Below is a small trained network, with its code and all its weights. Each question gives an input and a class and asks what happens when units are switched off, that is, made to give their printed mean instead of their output.

import numpy as np


def w(rows, s, z=0):
    codes = np.array(rows[::2]) - 128.0
    scale = np.full(codes.shape[1], s)
    scale[-1] = z or s
    return codes * scale


def f(y):
    return np.maximum(y, 0)


def log_softmax(a):
    a = a - a.max(-1, keepdims=True)
    return a - np.log(np.exp(a).sum(-1, keepdims=True))


def net(x, mask):
    res = np.array(x, float).reshape(1, 6) / 4 @ E
    y = f(res @ A[0][:, :-1].T + A[0][:, -1])
    res = res + np.where(mask, y, B[0][:, -1]) @ B[0][:, :-1]
    return log_softmax(res[-1] @ U[:, :-1].T + U[:, -1])


A, B = {}, {}
E = w([
[129,207,142,31,230,95,201,204,206,152,241],'x0',
[154,119,45,115,51,187,103,222,182,161,154],'x1',
[112,170,254,74,247,74,232,89,135,34,132],'x2',
[62,122,153,253,204,76,183,99,156,74,5],'x3',
[125,99,81,28,75,113,182,165,238,145,47],'x4',
[170,75,46,93,74,160,68,191,77,180,105],'x5',
],0.0069)
A[0] = w([
[114,151,184,137,238,83,197,88,131,114,165,255],'n1',
[133,167,164,115,137,107,150,127,109,147,177,108],'n2',
[134,172,141,80,165,99,113,139,120,138,221,158],'n3',
[101,113,108,163,160,96,188,83,154,85,34,131],'n4',
[127,125,125,63,132,157,153,177,192,163,141,186],'n5',
[139,114,46,77,55,165,98,163,195,156,146,158],'n6',
[74,130,173,143,218,104,203,72,154,112,104,170],'n7',
[145,150,166,167,163,75,193,95,161,113,62,118],'n8',
[121,97,90,190,76,172,2,67,23,124,82,166],'n9',
[155,73,91,128,37,164,105,168,114,135,131,255],'n10',
[106,131,150,157,150,106,159,113,160,114,14,139],'n11',
[160,89,110,164,103,135,128,121,100,124,142,127],'n12',
[101,180,179,90,181,185,145,120,121,142,215,109],'n13',
],0.0084,0.0043)
B[0] = w([
[106,217,88,126,148,80,196,102,83,52,162,254],'n1',
[149,149,138,133,146,141,110,89,131,117,136,161],'n2',
[192,195,118,117,178,185,119,80,150,156,162,183],'n3',
[55,100,152,156,92,117,153,206,143,114,78,198],'n4',
[127,124,40,77,103,164,154,134,175,96,120,180],'n5',
[143,93,120,86,117,157,142,216,172,175,79,212],'n6',
[37,148,86,123,107,88,141,91,133,45,120,234],'n7',
[108,128,163,145,93,70,129,109,118,69,92,200],'n8',
[158,21,245,222,199,113,69,84,2,209,122,225],'n9',
[221,54,192,120,132,207,118,162,150,172,82,214],'n10',
[115,86,157,144,63,75,149,184,128,92,1,190],'n11',
[128,129,143,166,113,151,114,117,121,151,112,154],'n12',
[155,160,97,145,125,163,109,114,98,124,158,185],'n13',
],0.0087,0.017)
U = w([
[145,202,100,125,179,128,144,52,124,100,255,52],'0',
[162,55,211,193,145,135,38,100,56,218,110,255],'1',
[22,128,133,149,99,57,158,107,140,57,80,28],'2',
[180,102,103,78,79,190,127,187,245,168,117,183],'3',
],0.0093,0.00031)

Each question gives the input, the list of numbers given to net, and the class t.
The units are the neurons (one row each of A and B). Each row of codes is followed by its name. A weight is (code - 128) times the scale printed after its matrix; where a second scale follows, it is the last column's (A, B and U).
mask holds one flag per neuron, in row order. A switched-off neuron (its flag False) gives its mean, the last column of its row in B, instead of its output. The means were averaged over made-up inputs and are rounded, as every weight is.
A unit's drop is (log p(t) with every unit on - log p(t) with that unit switched off) / (log p(t) with every unit on - log p(t) with every unit switched off).
The circuit of an input: a set's keep is (log p(t) with only the set's units on - log p(t) with every unit switched off) / (log p(t) with every unit on - log p(t) with every unit switched off). Starting from the 12 units with the biggest drops (on a tie, the unit counted first), units are removed one at a time, each time the one whose removal leaves the highest keep (on an exact tie, the one counted first), for as long as the keep stays at least 0.8.
units of the circuit, in order: the units of the circuit, biggest drop first
unit that matters most: the unit with the biggest drop
k most important neurons: the k neurons with the biggest drops, biggest first
drop of u: that unit's drop, to one decimal
input [5,-1,6,3,-8,-3], class 0: 3 most important neurons => [n3 n13 n1]
input [-3,5,5,-5,-1,-2], class 3: 2 most important neurons => [n9 n1]
input [-4,-1,4,3,0,6], class 1: unit that matters most => n1
input [2,-8,2,1,-6,0], class 0: 2 most important neurons => [n1 n3]
input [0,-6,-1,-5,-5,-1], class 0: units of the circuit, in order => [n10 n11]
input [6,-2,-6,-3,-4,-1], class 3: 2 most important neurons => [n1 n9]
input [3,-1,3,-6,3,1], class 3: 4 most important neurons => [n1 n7 n9 n5]
input [8,2,-8,8,-3,8], class 3: 2 most important neurons => [n9 n6]
input [3,0,4,2,-6,-6], class 0: 3 most important neurons => [n3 n13 n1]
input [-6,-4,3,-8,5,-4], class 1: 4 most important neurons => [n1 n7 n6 n5]
input [-5,4,5,1,4,4], class 3: 2 most important neurons => [n9 n8]
input [-1,6,7,0,-2,-1], class 0: 2 most important neurons => [n11 n4]
input [8,4,6,4,-7,-5], class 0: drop of n9 => 0.0
input [-7,3,-7,7,7,3], class 1: units of the circuit, in order => [n9]
input [7,-7,-6,2,0,-6], class 0: drop of n11 => 0.2
input [0,-1,3,-4,0,8], class 3: drop of n9 => 0.9
